Each set of rows is followed by a matrix. The matrix takes any point to its nearest point in the smallest flat space through zero that holds those rows.
[[ 3.18  3.09 -6.63 -1.03]
 [ 0.58  1.82 -4.23  6.37]]
Nearest-point matrix:
[ 0.17  0.14 -0.30 -0.17]
[ 0.14  0.15 -0.33  0.01]
[-0.30 -0.33  0.71 -0.07]
[-0.17  0.01 -0.07  0.97]

[[ 1.08  6.09  2.42 -8.16]]
Nearest-point matrix:
[ 0.01  0.06  0.02 -0.08]
[ 0.06  0.34  0.13 -0.45]
[ 0.02  0.13  0.05 -0.18]
[-0.08 -0.45 -0.18  0.60]

[[-0.23  8.97  3.53  4.31]
 [-5.56 -0.71  6.70  4.06]]
Nearest-point matrix:
[ 0.37  0.23 -0.38 -0.19]
[ 0.23  0.88  0.04  0.23]
[-0.38  0.04  0.49  0.32]
[-0.19  0.23  0.32  0.25]

[[-4.02  2.30  8.36  4.12]]
Nearest-point matrix:
[ 0.15 -0.09 -0.31 -0.15]
[-0.09  0.05  0.18  0.09]
[-0.31  0.18  0.65  0.32]
[-0.15  0.09  0.32  0.16]

[[ 5.36  2.33  0.90  0.73]
 [-8.11 -4.39 -1.07 -2.03]]
Nearest-point matrix:
[ 0.90  0.18  0.22 -0.10]
[ 0.18  0.48 -0.10  0.45]
[ 0.22 -0.10  0.10 -0.18]
[-0.10  0.45 -0.18  0.52]

[[-2.99 -0.70  6.68  2.26]]
Nearest-point matrix:
[ 0.15  0.04 -0.34 -0.11]
[ 0.04  0.01 -0.08 -0.03]
[-0.34 -0.08  0.75  0.26]
[-0.11 -0.03  0.26  0.09]

[[-2.90  6.45 -0.38 -0.49]]
Nearest-point matrix:
[ 0.17 -0.37  0.02  0.03]
[-0.37  0.83 -0.05 -0.06]
[ 0.02 -0.05  0.00  0.00]
[ 0.03 -0.06  0.00  0.00]

[[-3.61 -6.66  7.07  1.19]]
Nearest-point matrix:
[ 0.12  0.22 -0.23 -0.04]
[ 0.22  0.41 -0.43 -0.07]
[-0.23 -0.43  0.46  0.08]
[-0.04 -0.07  0.08  0.01]

[[-2.56  2.88  2.97  6.20]
 [-0.09  2.46  0.47  7.51]]
Nearest-point matrix:
[ 0.46 -0.14 -0.47  0.07]
[-0.14  0.13  0.15  0.27]
[-0.47  0.15  0.49 -0.02]
[ 0.07  0.27 -0.02  0.91]

[[-2.86 -1.37 -6.96 -0.11]
 [ 4.58  2.78 -2.12  3.88]]
Nearest-point matrix:
[ 0.55  0.32  0.12  0.36]
[ 0.32  0.19  0.03  0.22]
[ 0.12  0.03  0.95 -0.18]
[ 0.36  0.22 -0.18  0.31]

[[-1.76  3.35  8.11 -7.62]]
Nearest-point matrix:
[ 0.02 -0.04 -0.10  0.10]
[-0.04  0.08  0.20 -0.18]
[-0.10  0.20  0.48 -0.45]
[ 0.10 -0.18 -0.45  0.42]

[[-7.65  0.52 -2.55 -5.01]]
Nearest-point matrix:
[ 0.65 -0.04  0.22  0.42]
[-0.04  0.00 -0.01 -0.03]
[ 0.22 -0.01  0.07  0.14]
[ 0.42 -0.03  0.14  0.28]

[[ 0.93 -0.29  2.50 -8.56]
 [-3.92 -1.23  2.01 -6.02]]
Nearest-point matrix:
[ 0.95  0.21 -0.04 -0.03]
[ 0.21  0.05 -0.03  0.05]
[-0.04 -0.03  0.08 -0.27]
[-0.03  0.05 -0.27  0.92]

[[-5.43 -0.54  1.36  7.84]
 [-1.19  6.90  0.19 -0.75]]
Nearest-point matrix:
[ 0.35 -0.16 -0.09 -0.44]
[-0.16  0.96  0.02 -0.12]
[-0.09  0.02  0.02  0.11]
[-0.44 -0.12  0.11  0.67]

[[-1.53  2.55 -2.74  6.70]
 [-7.29  7.05  0.51  7.74]]
Nearest-point matrix:
[ 0.51 -0.40 -0.29 -0.08]
[-0.40  0.34  0.14  0.22]
[-0.29  0.14  0.40 -0.37]
[-0.08  0.22 -0.37  0.75]

[[ 0.22 -6.97 -1.00  1.16]]
Nearest-point matrix:
[ 0.00 -0.03  0.00  0.01]
[-0.03  0.95  0.14 -0.16]
[ 0.00  0.14  0.02 -0.02]
[ 0.01 -0.16 -0.02  0.03]

[[-5.26  2.38  2.24 -1.89]
 [ 1.39  4.65 -1.95  6.46]]
Nearest-point matrix:
[ 0.66 -0.32 -0.28  0.22]
[-0.32  0.58  0.02  0.38]
[-0.28  0.02  0.14 -0.22]
[ 0.22  0.38 -0.22  0.62]

[[-2.05 -4.06 -3.94  5.39]
 [ 0.29 -0.75  2.27 -8.34]]
Nearest-point matrix:
[ 0.11  0.28  0.16 -0.01]
[ 0.28  0.70  0.34  0.13]
[ 0.16  0.34  0.26 -0.23]
[-0.01  0.13 -0.23  0.93]

[[ 1.75 -7.65  5.24 -6.22]]
Nearest-point matrix:
[ 0.02 -0.10  0.07 -0.09]
[-0.10  0.46 -0.31  0.37]
[ 0.07 -0.31  0.21 -0.26]
[-0.09  0.37 -0.26  0.30]

[[-1.76  0.59 -4.70 -8.87]
 [-0.57  4.04 -6.91 -5.49]]
Nearest-point matrix:
[ 0.06  0.11 -0.02  0.21]
[ 0.11  0.49 -0.45  0.18]
[-0.02 -0.45  0.58  0.20]
[ 0.21  0.18  0.20  0.87]

[[-6.65 -0.28  4.02 -5.50]]
Nearest-point matrix:
[ 0.49  0.02 -0.29  0.40]
[ 0.02  0.00 -0.01  0.02]
[-0.29 -0.01  0.18 -0.24]
[ 0.40  0.02 -0.24  0.33]

[[ 2.99  3.15 -6.93 -1.20]
 [-0.79 -1.98  5.00  4.01]]
Nearest-point matrix:
[ 0.28  0.16 -0.29  0.30]
[ 0.16  0.15 -0.32  0.01]
[-0.29 -0.32  0.70  0.16]
[ 0.30  0.01  0.16  0.87]

[[3.13 6.94 6.91 5.61]]
Nearest-point matrix:
[ 0.07  0.16  0.16  0.13]
[ 0.16  0.35  0.35  0.28]
[ 0.16  0.35  0.35  0.28]
[ 0.13  0.28  0.28  0.23]

[[ 0.79 -4.06  8.15  1.90]
 [ 1.07 -3.49  3.02  0.51]]
Nearest-point matrix:
[ 0.14 -0.33 -0.07 -0.05]
[-0.33  0.86 -0.05  0.07]
[-0.07 -0.05  0.92  0.25]
[-0.05  0.07  0.25  0.08]

[[ 8.34  5.05  4.34 -2.21]]
Nearest-point matrix:
[ 0.59  0.35  0.30 -0.16]
[ 0.35  0.21  0.18 -0.09]
[ 0.30  0.18  0.16 -0.08]
[-0.16 -0.09 -0.08  0.04]

[[-8.87  7.49 -3.19 -0.58]
 [ 8.95  4.20  1.73 -5.94]]
Nearest-point matrix:
[ 0.83 -0.12  0.23 -0.27]
[-0.12  0.77 -0.13 -0.38]
[ 0.23 -0.13  0.07 -0.02]
[-0.27 -0.38 -0.02  0.32]

[[-3.39  1.09  7.39 -5.15]]
Nearest-point matrix:
[ 0.12 -0.04 -0.27  0.19]
[-0.04  0.01  0.09 -0.06]
[-0.27  0.09  0.58 -0.41]
[ 0.19 -0.06 -0.41  0.28]

[[ 7.68  0.44 -0.08  5.67]]
Nearest-point matrix:
[ 0.65  0.04 -0.01  0.48]
[ 0.04  0.00  0.00  0.03]
[-0.01  0.00  0.00  0.00]
[ 0.48  0.03  0.00  0.35]

[[-6.91  8.39 -3.30  0.87]
 [ 1.59  4.36  1.83  7.11]]
Nearest-point matrix:
[ 0.49 -0.33  0.28  0.25]
[-0.33  0.65 -0.12  0.32]
[ 0.28 -0.12  0.17  0.22]
[ 0.25  0.32  0.22  0.69]

[[ 0.80 -3.87 -5.08  6.76]
 [ 1.16 -5.58 -5.31  2.57]]
Nearest-point matrix:
[ 0.03 -0.12 -0.09 -0.03]
[-0.12  0.60  0.46  0.13]
[-0.09  0.46  0.42 -0.16]
[-0.03  0.13 -0.16  0.95]

[[1.81 6.89 1.26 1.14]]
Nearest-point matrix:
[ 0.06  0.23  0.04  0.04]
[ 0.23  0.89  0.16  0.15]
[ 0.04  0.16  0.03  0.03]
[ 0.04  0.15  0.03  0.02]

[[ 3.51  2.79 -7.36  2.02]
 [ 1.94  0.23 -7.49  0.37]]
Nearest-point matrix:
[ 0.25  0.33 -0.17  0.22]
[ 0.33  0.56  0.09  0.36]
[-0.17  0.09  0.96  0.03]
[ 0.22  0.36  0.03  0.23]

[[-0.94 -4.46 -8.38 -3.18]
 [-2.72  8.91  8.63 -8.45]]
Nearest-point matrix:
[ 0.08 -0.07  0.04  0.26]
[-0.07  0.36  0.43 -0.21]
[ 0.04  0.43  0.71  0.14]
[ 0.26 -0.21  0.14  0.84]

[[-0.88  7.45  3.01  5.21]
 [-0.67 -7.63 -3.39  4.01]]
Nearest-point matrix:
[ 0.03  0.00  0.00 -0.16]
[ 0.00  0.85  0.36  0.01]
[ 0.00  0.36  0.15 -0.03]
[-0.16  0.01 -0.03  0.97]

[[-7.13 -5.47 -7.50 -2.82]]
Nearest-point matrix:
[ 0.35  0.27  0.37  0.14]
[ 0.27  0.21  0.28  0.11]
[ 0.37  0.28  0.39  0.15]
[ 0.14  0.11  0.15  0.05]

[[-0.75 -8.46 -1.04  3.50]]
Nearest-point matrix:
[ 0.01  0.07  0.01 -0.03]
[ 0.07  0.84  0.10 -0.35]
[ 0.01  0.10  0.01 -0.04]
[-0.03 -0.35 -0.04  0.14]

[[-1.48  4.88 -1.09  6.15]
 [ 7.55  4.85  3.53  5.87]]
Nearest-point matrix:
[ 0.79  0.02  0.40  0.01]
[ 0.02  0.39 -0.02  0.49]
[ 0.40 -0.02  0.21 -0.03]
[ 0.01  0.49 -0.03  0.61]

[[ 5.62 -0.61 -7.23  1.72]
 [ 2.91  0.27 -3.99  4.67]]
Nearest-point matrix:
[ 0.38 -0.06 -0.48 -0.02]
[-0.06  0.03  0.07  0.15]
[-0.48  0.07  0.61 -0.04]
[-0.02  0.15 -0.04  0.97]

[[ 1.10  7.20 -2.79 -0.27]]
Nearest-point matrix:
[ 0.02  0.13 -0.05  0.00]
[ 0.13  0.85 -0.33 -0.03]
[-0.05 -0.33  0.13  0.01]
[ 0.00 -0.03  0.01  0.00]

[[ 0.57 -1.33  2.97 -8.45]]
Nearest-point matrix:
[ 0.00 -0.01  0.02 -0.06]
[-0.01  0.02 -0.05  0.14]
[ 0.02 -0.05  0.11 -0.30]
[-0.06  0.14 -0.30  0.87]

[[-1.28 -7.75 -1.52 -6.74]
 [-0.71 -5.43 -1.16 -3.07]]
Nearest-point matrix:
[ 0.02  0.06  0.01  0.11]
[ 0.06  0.94  0.23  0.01]
[ 0.01  0.23  0.06 -0.06]
[ 0.11  0.01 -0.06  0.98]

[[ 2.81 -3.29  5.23 -3.30]
 [-0.74 -8.62  7.29 -6.42]]
Nearest-point matrix:
[ 0.75  0.29  0.33  0.02]
[ 0.29  0.52 -0.25  0.32]
[ 0.33 -0.25  0.49 -0.28]
[ 0.02  0.32 -0.28  0.24]

[[ 6.44  2.59 -3.01 -1.91]
 [-2.32  1.06  3.76 -1.57]]
Nearest-point matrix:
[ 0.68  0.26 -0.34 -0.18]
[ 0.26  0.34  0.20 -0.35]
[-0.34  0.20  0.61 -0.28]
[-0.18 -0.35 -0.28  0.36]

[[-1.00  3.29  6.56 -0.38]]
Nearest-point matrix:
[ 0.02 -0.06 -0.12  0.01]
[-0.06  0.20  0.39 -0.02]
[-0.12  0.39  0.78 -0.05]
[ 0.01 -0.02 -0.05  0.00]

[[-6.44  5.78 -4.24 -0.32]]
Nearest-point matrix:
[ 0.45 -0.40  0.29  0.02]
[-0.40  0.36 -0.26 -0.02]
[ 0.29 -0.26  0.19  0.01]
[ 0.02 -0.02  0.01  0.00]

[[ 6.33 -1.09  1.50 -3.59]
 [ 6.84  6.61  6.05 -1.54]]
Nearest-point matrix:
[ 0.73 -0.02  0.23 -0.38]
[-0.02  0.71  0.40  0.22]
[ 0.23  0.40  0.30  0.00]
[-0.38  0.22  0.00  0.26]

[[ 7.28 -0.67 -0.91  1.72]]
Nearest-point matrix:
[ 0.93 -0.09 -0.12  0.22]
[-0.09  0.01  0.01 -0.02]
[-0.12  0.01  0.01 -0.03]
[ 0.22 -0.02 -0.03  0.05]

[[-6.57 -8.20  5.52 -2.14]]
Nearest-point matrix:
[ 0.30  0.37 -0.25  0.10]
[ 0.37  0.46 -0.31  0.12]
[-0.25 -0.31  0.21 -0.08]
[ 0.10  0.12 -0.08  0.03]

[[ 3.53 -5.61  7.82 -2.97]]
Nearest-point matrix:
[ 0.11 -0.17  0.24 -0.09]
[-0.17  0.28 -0.39  0.15]
[ 0.24 -0.39  0.54 -0.20]
[-0.09  0.15 -0.20  0.08]

[[ 4.49 -7.31  4.26 -6.82]]
Nearest-point matrix:
[ 0.15 -0.24  0.14 -0.22]
[-0.24  0.39 -0.23  0.36]
[ 0.14 -0.23  0.13 -0.21]
[-0.22  0.36 -0.21  0.34]

[[-2.01  6.38  6.68 -8.78]
 [ 7.74  7.38  0.09 -0.64]]
Nearest-point matrix:
[ 0.66  0.38 -0.19  0.21]
[ 0.38  0.58  0.18 -0.26]
[-0.19  0.18  0.29 -0.37]
[ 0.21 -0.26 -0.37  0.48]

[[-0.69  8.45  5.73 -1.94]
 [-3.04  4.35 -1.38  1.33]]
Nearest-point matrix:
[ 0.34 -0.30  0.30 -0.20]
[-0.30  0.85  0.19  0.01]
[ 0.30  0.19  0.64 -0.32]
[-0.20  0.01 -0.32  0.17]

[[ 4.48 -6.96  3.97 -0.37]]
Nearest-point matrix:
[ 0.24 -0.37  0.21 -0.02]
[-0.37  0.57 -0.33  0.03]
[ 0.21 -0.33  0.19 -0.02]
[-0.02  0.03 -0.02  0.00]

[[-6.91 -7.19 -8.26  6.64]
 [-1.37  0.49 -8.30  2.09]]
Nearest-point matrix:
[ 0.29  0.37  0.08 -0.24]
[ 0.37  0.56 -0.16 -0.29]
[ 0.08 -0.16  0.93 -0.17]
[-0.24 -0.29 -0.17  0.22]

[[4.93 0.36 8.99 4.46]]
Nearest-point matrix:
[ 0.19  0.01  0.35  0.18]
[ 0.01  0.00  0.03  0.01]
[ 0.35  0.03  0.65  0.32]
[ 0.18  0.01  0.32  0.16]

[[ 0.06 -8.45  0.42 -2.50]]
Nearest-point matrix:
[ 0.00 -0.01  0.00  0.00]
[-0.01  0.92 -0.05  0.27]
[ 0.00 -0.05  0.00 -0.01]
[ 0.00  0.27 -0.01  0.08]

[[-2.22 -4.16 -8.21  0.64]
 [-0.03 -5.54 -7.24  3.45]]
Nearest-point matrix:
[ 0.33 -0.12  0.27  0.37]
[-0.12  0.37  0.33 -0.33]
[ 0.27  0.33  0.76  0.03]
[ 0.37 -0.33  0.03  0.54]

[[-0.65 -3.80  0.51 -7.68]]
Nearest-point matrix:
[ 0.01  0.03  0.00  0.07]
[ 0.03  0.19 -0.03  0.39]
[ 0.00 -0.03  0.00 -0.05]
[ 0.07  0.39 -0.05  0.80]

[[ 2.50  4.01 -2.16 -3.17]
 [-7.90  0.95 -3.02  3.05]]
Nearest-point matrix:
[ 0.78 -0.01  0.23 -0.34]
[-0.01  0.56 -0.41 -0.28]
[ 0.23 -0.41  0.36  0.10]
[-0.34 -0.28  0.10  0.30]
